Here is a tiny trained network, its code and every weight. The questions are about switching its units off for an input and a target symbol, where a switched-off unit gives its printed mean instead of its output.

import numpy as np


def w(rows, s, z=0):
    codes = np.array(rows[::2]) - 128.0
    scale = np.full(codes.shape[1], s)
    scale[-1] = z or s
    return codes * scale


def softmax(a):
    e = np.exp(a - a.max(-1, keepdims=True))
    return e / e.sum(-1, keepdims=True)


def log_softmax(a):
    a = a - a.max(-1, keepdims=True)
    return a - np.log(np.exp(a).sum(-1, keepdims=True))


def net(x, mask):
    ids = ['ΠΨηθμξφ'.index(c) for c in x.split()]
    T = len(ids)
    res = E[ids] + P[:T]
    u = 0
    for l in range(3):
        r = res
        for j in range(3):
            rows = slice(2 * j, 2 * j + 2)
            q, k, v = (r @ M[l][rows].T for M in (Q, K, V))
            z = softmax(np.where(np.tri(T) > 0, q @ k.T / 2**0.5, -1e9)) @ v
            o = O[l][rows]
            res = res + np.where(mask[u + j], z, o[:, -1]) @ o[:, :-1]
        u += 3
    return log_softmax(res[-1] @ U[:, :-1].T + U[:, -1])


Q, K, V, O = {}, {}, {}, {}
E = w([
[93,100,84,7,81,156,160],'Π',
[36,132,27,140,106,233,126],'Ψ',
[23,150,201,118,165,110,69],'η',
[137,15,153,134,53,90,86],'θ',
[176,126,197,198,114,38,62],'μ',
[227,219,99,55,187,87,98],'ξ',
[55,178,201,127,33,112,189],'φ',
],0.013)
P = w([
[149,93,172,192,236,202,194],'0',
[125,155,126,146,72,149,77],'1',
[97,118,43,196,207,56,202],'2',
[129,187,76,109,68,137,61],'3',
[82,150,19,163,217,1,251],'4',
[113,229,54,85,51,131,38],'5',
],0.0095)
Q[0] = w([
[106,128,146,126,54,164,118],'0.h0',
[114,106,203,106,193,157,135],'0.h0',
[149,178,34,147,137,205,136],'0.h1',
[129,62,82,196,58,88,71],'0.h1',
[3,183,124,117,191,152,208],'0.h2',
[65,112,93,183,174,116,207],'0.h2',
],0.0072)
K[0] = w([
[178,145,121,86,113,195,164],'0.h0',
[124,140,98,195,157,69,97],'0.h0',
[158,139,42,83,122,215,63],'0.h1',
[2,43,138,172,88,144,192],'0.h1',
[131,116,182,239,20,229,150],'0.h2',
[136,87,145,202,207,200,154],'0.h2',
],0.0077)
V[0] = w([
[189,136,116,250,138,214,160],'0.h0',
[168,175,151,131,172,209,121],'0.h0',
[193,130,118,174,104,254,78],'0.h1',
[137,90,237,159,137,139,161],'0.h1',
[163,152,141,116,123,99,84],'0.h2',
[169,133,93,68,123,59,153],'0.h2',
],0.0093)
O[0] = w([
[123,93,72,154,125,171,127,149],'0.h0',
[125,124,198,181,208,70,195,169],'0.h0',
[76,74,237,160,117,135,125,2],'0.h1',
[215,77,35,109,171,140,118,87],'0.h1',
[125,138,92,139,93,172,95,110],'0.h2',
[104,56,254,117,98,198,175,14],'0.h2',
],0.0077,0.0021)
Q[1] = w([
[81,127,177,87,180,168,159],'1.h0',
[84,139,147,106,87,91,59],'1.h0',
[179,118,67,134,183,112,175],'1.h1',
[131,160,115,166,254,202,203],'1.h1',
[148,125,49,156,145,89,238],'1.h2',
[145,145,61,152,109,139,96],'1.h2',
],0.0084)
K[1] = w([
[205,123,226,128,130,71,44],'1.h0',
[12,204,176,123,98,190,107],'1.h0',
[112,84,102,156,188,150,201],'1.h1',
[123,111,128,114,160,163,25],'1.h1',
[235,156,107,222,89,98,254],'1.h2',
[93,163,105,147,169,135,147],'1.h2',
],0.0078)
V[1] = w([
[60,179,141,44,214,137,208],'1.h0',
[200,117,254,57,184,60,79],'1.h0',
[124,34,137,60,139,184,68],'1.h1',
[144,205,168,43,25,70,140],'1.h1',
[223,97,115,178,145,213,192],'1.h2',
[108,125,157,97,88,12,52],'1.h2',
],0.0059)
O[1] = w([
[51,180,142,104,93,49,148,208],'1.h0',
[219,129,114,107,133,85,122,31],'1.h0',
[107,104,163,115,160,131,170,3],'1.h1',
[132,199,1,153,121,191,171,87],'1.h1',
[192,143,79,169,77,91,140,131],'1.h2',
[55,150,55,29,206,195,106,93],'1.h2',
],0.0091,0.0043)
Q[2] = w([
[134,141,164,82,25,190,34],'2.h0',
[143,108,102,156,225,227,174],'2.h0',
[97,148,58,102,170,17,157],'2.h1',
[117,63,127,193,159,67,196],'2.h1',
[125,57,41,124,184,66,164],'2.h2',
[123,67,120,144,182,39,255],'2.h2',
],0.0081)
K[2] = w([
[131,255,46,43,143,87,67],'2.h0',
[129,63,180,237,58,182,49],'2.h0',
[175,59,170,158,164,134,178],'2.h1',
[152,112,141,215,197,148,127],'2.h1',
[172,24,202,145,180,121,146],'2.h2',
[180,69,204,218,171,201,214],'2.h2',
],0.0065)
V[2] = w([
[158,36,165,58,73,150,137],'2.h0',
[123,69,160,138,110,147,192],'2.h0',
[66,202,109,67,56,82,197],'2.h1',
[120,122,114,149,147,142,103],'2.h1',
[114,138,183,1,201,37,101],'2.h2',
[46,118,46,52,133,84,84],'2.h2',
],0.0089)
O[2] = w([
[41,85,112,58,137,141,210,11],'2.h0',
[167,133,34,2,98,89,132,79],'2.h0',
[198,125,201,46,51,74,119,78],'2.h1',
[72,92,117,193,73,154,134,95],'2.h1',
[120,168,57,55,163,150,4,91],'2.h2',
[113,121,66,127,221,44,154,1],'2.h2',
],0.0074,0.0055)
U = w([
[146,128,147,73,120,43,175,135],'Π',
[79,130,228,139,121,54,143,45],'Ψ',
[144,155,119,158,161,49,128,90],'η',
[151,148,141,123,164,109,208,185],'θ',
[158,179,152,194,155,130,162,2],'μ',
[173,186,194,109,111,189,125,167],'ξ',
[180,166,108,195,119,2,210,172],'φ',
],0.0065,0.0048)

Each question gives the input, a string of symbols that net reads in full, and the target symbol t.
The units are the heads (2 rows each of Q, K, V and O). Each row of codes is followed by its name. A weight is (code - 128) times the scale printed after its matrix; where a second scale follows, it is the last column's (O and U).
mask holds one flag per head, layer by layer. A switched-off head (its flag False) gives its mean, the last column of its rows in O, instead of its output. The means were averaged over made-up inputs and are rounded, as every weight is.
A unit's drop is (log p(t) with every unit on - log p(t) with that unit switched off) / (log p(t) with every unit on - log p(t) with every unit switched off).
The circuit of an input: a set's keep is (log p(t) with only the set's units on - log p(t) with every unit switched off) / (log p(t) with every unit on - log p(t) with every unit switched off). Starting from all 9 units, units are removed one at a time, each time the one whose removal leaves the highest keep (on an exact tie, the one counted first), for as long as the keep stays at least 0.8.
circuit, biggest first: the units of the circuit, biggest drop first
unit that matters most: the unit with the biggest drop
heads that matter: for each layer, one digit per head in row order, 1 if its drop is at least 0.15 and else 0, layers parted by /
drop of u: that unit's drop, to one decimal
input θ φ η, target θ: heads that matter	010 / 110 / 110
input η θ φ η, target η: heads that matter	000 / 001 / 001
input φ θ ξ μ μ Π, target Π: circuit, biggest first	2.h2, 2.h1, 0.h0
input η φ η φ ξ, target η: heads that matter	001 / 010 / 001
input θ θ θ, target θ: unit that matters most	2.h0
input Ψ φ ξ ξ η, target Ψ: heads that matter	101 / 011 / 001
input ξ Π φ, target ξ: circuit, biggest first	2.h2, 0.h0, 1.h1, 0.h2
input η Π Ψ θ, target Π: heads that matter	101 / 011 / 011
input Ψ φ φ φ θ, target Ψ: heads that matter	100 / 111 / 001
input η φ φ φ φ, target η: heads that matter	001 / 010 / 001
input ξ Ψ θ Ψ Π, target ξ: circuit, biggest first	2.h2, 0.h0, 0.h1, 1.h1
input φ η Π, target φ: circuit, biggest first	1.h2, 0.h1
input ξ φ φ Π, target Π: circuit, biggest first	2.h1, 2.h2
input η θ Ψ θ φ, target η: circuit, biggest first	2.h2, 1.h1, 0.h1, 2.h1
input μ θ η, target μ: circuit, biggest first	2.h1, 1.h0, 0.h1
input ξ θ θ, target ξ: circuit, biggest first	2.h2, 0.h0, 1.h2, 0.h2
input φ Ψ φ φ η θ, target η: heads that matter	011 / 000 / 101
input Π φ Ψ θ θ, target Π: unit that matters most	2.h0
input μ φ μ, target μ: circuit, biggest first	2.h1, 2.h2, 1.h0, 0.h1
input ξ φ η φ η, target ξ: circuit, biggest first	2.h2, 0.h0, 1.h2, 1.h1
input θ μ φ φ ξ, target θ: unit that matters most	2.h1
input ξ φ μ φ φ η, target η: heads that matter	000 / 001 / 101
input φ φ ξ η μ φ, target φ: heads that matter	010 / 010 / 001
input ξ θ φ μ ξ, target ξ: circuit, biggest first	2.h2, 0.h0, 1.h2, 0.h2
input ξ φ η φ, target φ: heads that matter	000 / 010 / 001
input μ φ ξ φ ξ, target μ: drop of 2.h2	0.2
input Ψ μ φ Π ξ, target Ψ: drop of 1.h1	1.1
input η φ φ θ, target φ: unit that matters most	2.h2
